Here is a tiny trained network, its code and every weight. The questions are about switching its units off for an input and a target symbol, where a switched-off unit gives its printed mean instead of its output.

import numpy as np


def w(rows, s, z=0):
    codes = np.array(rows[::2]) - 128.0
    scale = np.full(codes.shape[1], s)
    scale[-1] = z or s
    return codes * scale


def norm(h):
    return h / np.sqrt((h * h).mean(-1, keepdims=True) + 1e-5)


def f(y):
    return y / 2 * (1 + np.tanh(0.7978845608 * (y + 0.044715 * y**3)))


def softmax(a):
    e = np.exp(a - a.max(-1, keepdims=True))
    return e / e.sum(-1, keepdims=True)


def log_softmax(a):
    a = a - a.max(-1, keepdims=True)
    return a - np.log(np.exp(a).sum(-1, keepdims=True))


def net(x, mask):
    ids = ['Λαεηθπτφ'.index(c) for c in x.split()]
    T = len(ids)
    res = E[ids] + P[:T]
    r = norm(res)
    for j in range(2):
        rows = slice(4 * j, 4 * j + 4)
        q, k, v = (r @ M[0][rows].T for M in (Q, K, V))
        z = softmax(np.where(np.tri(T) > 0, q @ k.T / 4**0.5, -1e9)) @ v
        o = O[0][rows]
        res = res + np.where(mask[j], z, o[:, -1]) @ o[:, :-1]
    y = f(norm(res) @ A[0][:, :-1].T + A[0][:, -1])
    res = res + np.where(mask[2:6], y, B[0][:, -1]) @ B[0][:, :-1]
    return log_softmax(norm(res)[-1] @ U[:, :-1].T + U[:, -1])


Q, K, V, O, A, B = {}, {}, {}, {}, {}, {}
E = w([
[87,51,34,151,175,72],'Λ',
[91,89,246,34,158,96],'α',
[200,128,93,80,73,164],'ε',
[171,159,160,108,209,181],'η',
[115,164,137,45,122,111],'θ',
[6,156,70,171,110,208],'π',
[122,143,120,36,150,112],'τ',
[49,118,153,50,119,97],'φ',
],0.017)
P = w([
[182,44,254,160,165,37],'0',
[164,159,174,127,146,35],'1',
[141,144,163,129,131,70],'2',
[128,141,161,134,128,86],'3',
[124,147,152,132,122,104],'4',
[119,147,144,132,122,114],'5',
[132,155,151,133,111,125],'6',
[127,158,140,129,104,132],'7',
[136,155,145,128,106,137],'8',
[121,153,121,123,108,149],'9',
[127,154,129,129,102,147],'10',
[125,138,114,122,102,153],'11',
[125,126,126,109,105,153],'12',
[148,131,136,112,85,152],'13',
],0.0098)
Q[0] = w([
[132,171,78,111,103,93],'h0',
[141,246,81,154,172,74],'h0',
[137,89,56,180,104,157],'h0',
[173,123,151,136,77,152],'h0',
[93,119,65,154,135,128],'h1',
[135,116,89,81,104,117],'h1',
[130,110,96,145,131,228],'h1',
[166,71,123,178,126,170],'h1',
],0.011)
K[0] = w([
[168,100,220,37,207,178],'h0',
[106,84,175,44,191,51],'h0',
[249,146,121,165,169,4],'h0',
[229,139,147,51,124,132],'h0',
[189,88,129,84,93,145],'h1',
[15,182,146,69,114,32],'h1',
[90,166,122,228,171,153],'h1',
[141,255,173,191,213,223],'h1',
],0.0066)
V[0] = w([
[63,136,139,150,186,85],'h0',
[94,124,139,189,106,100],'h0',
[149,115,126,59,135,166],'h0',
[99,72,8,99,130,133],'h0',
[125,90,106,112,100,50],'h1',
[167,108,123,147,78,116],'h1',
[82,146,103,114,171,147],'h1',
[156,146,206,139,162,82],'h1',
],0.012)
O[0] = w([
[195,91,188,125,171,106,101],'h0',
[181,123,105,143,21,204,34],'h0',
[97,100,165,31,201,70,235],'h0',
[147,202,154,37,69,125,61],'h0',
[123,47,158,200,186,122,198],'h1',
[131,82,198,220,154,89,64],'h1',
[66,254,121,120,180,78,137],'h1',
[148,203,198,144,83,187,252],'h1',
],0.007,0.0044)
A[0] = w([
[143,51,49,106,43,74,223],'n0',
[55,179,128,154,2,19,7],'n1',
[222,135,144,87,173,99,221],'n2',
[48,155,163,111,162,164,195],'n3',
],0.0092,0.0013)
B[0] = w([
[104,212,95,98,110,148,174],'n0',
[191,68,40,87,133,14,142],'n1',
[6,86,103,128,138,54,245],'n2',
[112,161,120,155,76,134,253],'n3',
],0.013,0.005)
U = w([
[105,9,118,123,191,118,250],'Λ',
[154,111,83,147,146,139,120],'α',
[109,145,116,204,47,177,185],'ε',
[129,175,129,88,101,181,177],'η',
[139,103,144,118,90,188,84],'θ',
[154,120,100,97,136,136,44],'π',
[67,132,121,152,93,122,88],'τ',
[161,128,119,133,82,106,36],'φ',
],0.012,0.0023)

Each question gives the input, a string of symbols that net reads in full, and the target symbol t.
The units are the heads (4 rows each of Q, K, V and O) and the neurons (one row each of A and B). Each row of codes is followed by its name. A weight is (code - 128) times the scale printed after its matrix; where a second scale follows, it is the last column's (O, A, B and U).
mask holds one flag per unit, heads first, then neurons. A switched-off unit (its flag False) gives its mean, the last column of its rows in O or B, instead of its output. The means were averaged over made-up inputs and are rounded, as every weight is.
A unit's drop is (log p(t) with every unit on - log p(t) with that unit switched off) / (log p(t) with every unit on - log p(t) with every unit switched off).
unit that matters most: the unit with the biggest drop
k most important neurons: the k neurons with the biggest drops, biggest first
heads that matter: for each layer, one digit per head in row order, 1 if its drop is at least 0.15 and else 0, layers parted by /
drop when u is switched off: that unit's drop, to one decimal
input η ε ε, target τ: unit that matters most => n2
input η ε α ε τ, target Λ: heads that matter => 10
input ε Λ τ φ ε φ ε ε φ η, target Λ: heads that matter => 10
input φ Λ η Λ, target τ: heads that matter => 11
input τ φ θ α τ ε ε, target τ: heads that matter => 10
input ε Λ ε Λ ε φ η, target Λ: heads that matter => 01
input ε π τ φ, target φ: heads that matter => 10
input η η θ α ε, target Λ: 2 most important neurons => [n3; n0]
input α φ ε, target Λ: heads that matter => 01
input η ε η ε φ φ τ, target Λ: 2 most important neurons => [n0; n2]
input Λ φ ε θ ε Λ θ ε φ φ Λ, target η: 2 most important neurons => [n0; n2]
input φ η ε τ θ, target Λ: drop when h0 is switched off => 1.2
input π η φ, target φ: drop when n2 is switched off => 0.3
input α η θ, target Λ: drop when n3 is switched off => -0.1
input α θ Λ θ Λ Λ θ ε Λ, target η: most important neuron => [n0]
